Below is a small trained network, with its code and all its weights. Each question gives an input and a class and asks what happens when units are switched off, that is, made to give their printed mean instead of their output.

import numpy as np


def w(rows, s, z=0):
    codes = np.array(rows[::2]) - 128.0
    scale = np.full(codes.shape[1], s)
    scale[-1] = z or s
    return codes * scale


def norm(h):
    return h / np.sqrt((h * h).mean(-1, keepdims=True) + 1e-5)


def f(y):
    return np.maximum(y, 0)


def log_softmax(a):
    a = a - a.max(-1, keepdims=True)
    return a - np.log(np.exp(a).sum(-1, keepdims=True))


def net(x, mask):
    res = np.array(x, float).reshape(1, 8) / 4 @ E
    u = 0
    for l in range(2):
        y = f(norm(res) @ A[l][:, :-1].T + A[l][:, -1])
        res = res + np.where(mask[u : u + 13], y, B[l][:, -1]) @ B[l][:, :-1]
        u += 13
    return log_softmax(norm(res)[-1] @ U[:, :-1].T + U[:, -1])


A, B = {}, {}
E = w([
[129,130,130,129,129,125],'x0',
[123,129,120,128,128,136],'x1',
[61,99,248,140,140,176],'x2',
[131,127,133,128,128,123],'x3',
[127,127,125,128,129,130],'x4',
[205,154,169,102,139,220],'x5',
[127,166,113,244,165,116],'x6',
[127,128,127,128,127,130],'x7',
],0.012)
A[0] = w([
[37,88,224,143,170,168,1],'0.n0',
[1,99,212,238,95,125,32],'0.n1',
[214,131,168,116,156,147,117],'0.n2',
[123,123,92,123,105,27,40],'0.n3',
[103,133,95,160,159,114,175],'0.n4',
[109,18,159,61,113,144,75],'0.n5',
[45,74,149,79,196,75,104],'0.n6',
[43,78,248,156,150,164,181],'0.n7',
[130,189,30,101,88,67,121],'0.n8',
[182,66,104,52,105,149,56],'0.n9',
[126,181,179,50,57,81,194],'0.n10',
[158,251,126,126,153,92,75],'0.n11',
[183,162,103,129,28,102,48],'0.n12',
],0.0084,0.0048)
B[0] = w([
[224,2,121,149,79,122,192],'0.n0',
[193,149,69,116,117,39,217],'0.n1',
[106,164,97,142,66,182,177],'0.n2',
[76,70,155,161,102,181,167],'0.n3',
[139,101,171,136,74,107,178],'0.n4',
[82,124,139,109,128,160,179],'0.n5',
[101,150,59,123,82,146,178],'0.n6',
[69,208,154,114,191,106,254],'0.n7',
[111,86,207,124,118,140,211],'0.n8',
[135,157,108,114,41,147,175],'0.n9',
[116,107,89,92,129,155,193],'0.n10',
[143,102,119,155,111,160,157],'0.n11',
[104,139,170,116,156,146,156],'0.n12',
],0.0098,0.0083)
A[1] = w([
[45,83,118,106,163,99,19],'1.n0',
[86,179,70,129,174,122,120],'1.n1',
[40,51,83,85,102,58,51],'1.n2',
[133,147,51,171,73,151,152],'1.n3',
[104,120,159,229,175,127,180],'1.n4',
[191,141,140,223,157,137,116],'1.n5',
[77,214,95,141,123,118,101],'1.n6',
[115,120,125,77,95,205,246],'1.n7',
[85,97,90,80,125,91,102],'1.n8',
[109,118,105,247,91,39,109],'1.n9',
[66,219,159,106,189,102,253],'1.n10',
[114,166,188,65,172,128,91],'1.n11',
[232,166,147,181,226,176,54],'1.n12',
],0.012,0.0039)
B[1] = w([
[212,186,93,69,101,103,168],'1.n0',
[150,181,182,113,108,148,144],'1.n1',
[137,115,192,97,196,95,238],'1.n2',
[143,50,137,113,102,123,195],'1.n3',
[157,160,41,117,137,138,201],'1.n4',
[63,65,180,92,205,68,198],'1.n5',
[158,156,183,80,122,155,152],'1.n6',
[169,128,107,207,129,75,252],'1.n7',
[106,129,171,157,220,114,187],'1.n8',
[119,133,73,177,100,217,254],'1.n9',
[141,230,128,108,62,147,195],'1.n10',
[80,88,126,186,151,249,166],'1.n11',
[85,81,197,14,143,16,187],'1.n12',
],0.011,0.0097)
U = w([
[123,14,174,88,138,34,233],'0',
[67,218,200,26,184,94,200],'1',
[234,108,79,81,25,138,71],'2',
[116,160,205,119,62,249,3],'3',
[81,70,27,198,137,150,105],'4',
[106,247,66,187,106,65,59],'5',
],0.02,0.004)

Each question gives the input, the list of numbers given to net, and the class t.
The units are the neurons (one row each of A and B). Each row of codes is followed by its name. A weight is (code - 128) times the scale printed after its matrix; where a second scale follows, it is the last column's (A, B and U).
mask holds one flag per neuron, layer by layer. A switched-off neuron (its flag False) gives its mean, the last column of its row in B, instead of its output. The means were averaged over made-up inputs and are rounded, as every weight is.
A unit's drop is (log p(t) with every unit on - log p(t) with that unit switched off) / (log p(t) with every unit on - log p(t) with every unit switched off).
The circuit of an input: a set's keep is (log p(t) with only the set's units on - log p(t) with every unit switched off) / (log p(t) with every unit on - log p(t) with every unit switched off). Starting from the 12 units with the biggest drops (on a tie, the unit counted first), units are removed one at a time, each time the one whose removal leaves the highest keep (on an exact tie, the one counted first), for as long as the keep stays at least 0.8.
circuit, biggest first: the units of the circuit, biggest drop first
k most important neurons: the k neurons with the biggest drops, biggest first
k most important neurons of layer l: the k neurons of layer l with the biggest drops, biggest first
drop when u is switched off: that unit's drop, to one decimal
input [-1,-4,0,-3,8,-6,6,3], class 4: circuit, biggest first -> (1.n9)
input [5,2,3,4,0,0,5,2], class 5: 4 most important neurons -> (0.n7; 1.n9; 1.n2; 0.n1)
input [8,3,0,7,3,4,5,1], class 0: 2 most important neurons of layer 0 -> (0.n7; 0.n11)
input [-6,-7,1,1,-5,3,-6,-3], class 3: 2 most important neurons -> (0.n0; 0.n1)
input [-4,4,1,8,7,-7,0,0], class 1: 3 most important neurons -> (0.n0; 1.n2; 1.n7)
input [7,7,2,-8,6,-6,1,4], class 5: 4 most important neurons -> (1.n9; 1.n12; 1.n5; 0.n1)
input [-5,8,6,3,7,-7,1,-8], class 5: 2 most important neurons of layer 0 -> (0.n7; 0.n1)
input [-1,7,5,4,-1,2,-5,-8], class 3: 2 most important neurons -> (0.n7; 1.n11)
input [-4,-1,2,-6,6,3,1,-6], class 1: 2 most important neurons -> (0.n7; 1.n12)
input [-2,-7,6,-8,8,-3,1,-7], class 5: 3 most important neurons of layer 1 -> (1.n9; 1.n12; 1.n5)
input [-5,6,-3,6,5,-4,1,1], class 4: 2 most important neurons -> (1.n9; 0.n7)
input [5,-3,0,4,1,-7,4,-2], class 4: 4 most important neurons -> (0.n7; 1.n9; 0.n3; 0.n4)
input [-5,1,-5,-2,-3,-5,3,3], class 4: 2 most important neurons -> (1.n9; 0.n7)
input [1,8,2,-7,6,-2,-2,-6], class 1: circuit, biggest first -> (0.n7)
input [4,6,6,-5,1,-8,-1,4], class 1: 2 most important neurons -> (0.n7; 1.n2)
input [-5,4,4,-5,1,7,4,3], class 1: 2 most important neurons -> (1.n12; 0.n7)
input [2,1,-1,-6,-5,3,6,-8], class 0: 2 most important neurons -> (0.n7; 1.n12)
input [8,-6,0,-5,1,-6,4,-7], class 4: 4 most important neurons -> (0.n7; 1.n9; 0.n3; 0.n4)
input [-2,-6,6,-2,5,4,6,7], class 1: 2 most important neurons -> (0.n7; 1.n10)
input [8,-3,8,-4,2,-1,5,-5], class 5: 2 most important neurons of layer 0 -> (0.n7; 0.n0)
input [-6,1,-4,0,5,1,6,3], class 0: 2 most important neurons of layer 1 -> (1.n5; 1.n12)
input [-6,3,7,3,2,-3,5,3], class 5: drop when 0.n7 is switched off -> 1.4
input [-3,0,3,0,8,-2,-1,4], class 1: drop when 0.n7 is switched off -> 4.0
input [-5,-4,-5,-6,-6,-1,7,-5], class 4: drop when 1.n9 is switched off -> 0.5
input [-6,-3,-3,-3,-7,5,2,-8], class 0: drop when 0.n7 is switched off -> 0.3
input [2,-7,5,7,8,5,5,5], class 1: most important neuron of layer 1 -> (1.n10)
input [6,2,-1,-8,8,8,2,-4], class 0: most important neuron of layer 1 -> (1.n12)
